Below are the code and all the weights of a small trained network. Each question names an input and a class and asks about switching units off, where a switched-off unit gives its printed mean instead of its output.

import numpy as np


def w(rows, s, z=0):
    codes = np.array(rows[::2]) - 128.0
    scale = np.full(codes.shape[1], s)
    scale[-1] = z or s
    return codes * scale


def f(y):
    return np.maximum(y, 0)


def log_softmax(a):
    a = a - a.max(-1, keepdims=True)
    return a - np.log(np.exp(a).sum(-1, keepdims=True))


def net(x, mask):
    res = np.array(x, float).reshape(1, 6) / 4 @ E
    y = f(res @ A[0][:, :-1].T + A[0][:, -1])
    res = res + np.where(mask, y, B[0][:, -1]) @ B[0][:, :-1]
    return log_softmax(res[-1] @ U[:, :-1].T + U[:, -1])


A, B = {}, {}
E = w([
[36,70,68,121,11,173,140],'x0',
[81,155,116,86,130,153,146],'x1',
[100,162,222,174,90,144,175],'x2',
[52,98,166,178,126,111,87],'x3',
[97,106,194,133,111,191,88],'x4',
[130,96,107,144,92,147,145],'x5',
],0.011)
A[0] = w([
[94,60,143,83,150,118,14,201],'N0',
[106,138,158,125,168,28,52,222],'N1',
[139,147,212,172,169,208,91,234],'N2',
[128,159,114,112,46,143,178,157],'N3',
[119,51,108,133,175,106,126,87],'N4',
[196,131,84,64,71,80,254,162],'N5',
[167,105,120,67,195,193,19,204],'N6',
[117,39,119,150,62,138,67,196],'N7',
[200,95,136,135,60,141,109,218],'N8',
[212,139,172,143,105,104,212,253],'N9',
[79,137,180,114,108,126,164,123],'N10',
[119,96,68,161,118,114,129,167],'N11',
[65,92,31,171,93,77,155,206],'N12',
[230,181,175,73,198,154,143,146],'N13',
[152,191,143,154,47,198,117,163],'N14',
],0.0084,0.0043)
B[0] = w([
[191,188,126,160,170,131,51,202],'N0',
[95,113,139,179,89,90,36,212],'N1',
[71,145,155,110,126,105,98,221],'N2',
[84,109,114,127,132,165,173,196],'N3',
[110,156,183,103,114,132,96,159],'N4',
[98,140,93,120,127,165,155,240],'N5',
[157,139,143,124,120,90,87,217],'N6',
[133,81,139,145,126,77,110,222],'N7',
[88,64,76,134,114,57,129,184],'N8',
[78,76,2,115,128,127,106,227],'N9',
[81,104,145,118,126,147,163,173],'N10',
[114,94,152,143,105,118,174,187],'N11',
[104,52,60,78,126,79,154,241],'N12',
[126,108,115,159,183,86,144,255],'N13',
[78,83,114,114,116,74,171,186],'N14',
],0.0095,0.01)
U = w([
[86,172,99,150,187,141,42,178],'0',
[211,152,112,56,159,153,116,78],'1',
[91,144,36,139,157,208,173,14],'2',
[75,34,99,61,98,79,254,131],'3',
[82,124,218,171,115,97,77,10],'4',
[94,34,79,180,159,14,102,254],'5',
],0.0074,0.0019)

Each question gives the input, the list of numbers given to net, and the class t.
The units are the neurons (one row each of A and B). Each row of codes is followed by its name. A weight is (code - 128) times the scale printed after its matrix; where a second scale follows, it is the last column's (A, B and U).
mask holds one flag per neuron, in row order. A switched-off neuron (its flag False) gives its mean, the last column of its row in B, instead of its output. The means were averaged over made-up inputs and are rounded, as every weight is.
A unit's drop is (log p(t) with every unit on - log p(t) with that unit switched off) / (log p(t) with every unit on - log p(t) with every unit switched off).
The circuit of an input: a set's keep is (log p(t) with only the set's units on - log p(t) with every unit switched off) / (log p(t) with every unit on - log p(t) with every unit switched off). Starting from the 12 units with the biggest drops (on a tie, the unit counted first), units are removed one at a time, each time the one whose removal leaves the highest keep (on an exact tie, the one counted first), for as long as the keep stays at least 0.8.
units of the circuit, in order: the units of the circuit, biggest drop first
most important unit: the unit with the biggest drop
top k neurons: the k neurons with the biggest drops, biggest first
drop when u is switched off: that unit's drop, to one decimal
input [-7,8,-8,5,-4,-8], class 0: units of the circuit, in order => N12, N0
input [1,0,8,7,-4,4], class 3: units of the circuit, in order => N0, N10, N1
input [2,-6,0,-1,-2,0], class 3: units of the circuit, in order => N0, N1
input [-8,-2,-4,4,4,-6], class 0: units of the circuit, in order => N0, N12
input [-4,6,-3,3,2,4], class 4: top 2 neurons => N9, N12
input [-6,2,-4,3,7,6], class 4: most important unit => N9
input [1,3,3,-1,-3,0], class 3: units of the circuit, in order => N0, N1
input [0,5,4,-3,-3,2], class 2: units of the circuit, in order => N12, N7, N5
input [5,3,-4,2,-1,5], class 3: units of the circuit, in order => N1, N12
input [-5,6,-4,2,3,2], class 4: units of the circuit, in order => N9, N12
input [-3,2,3,0,3,-8], class 0: top 2 neurons => N12, N7
input [8,3,2,7,-1,-3], class 3: drop when N12 is switched off => 0.2
input [7,-7,5,4,2,3], class 3: drop when N1 is switched off => 0.3
input [1,6,-8,-6,-7,-4], class 2: units of the circuit, in order => N5
input [-1,-7,1,6,3,-5], class 4: drop when N9 is switched off => 0.1
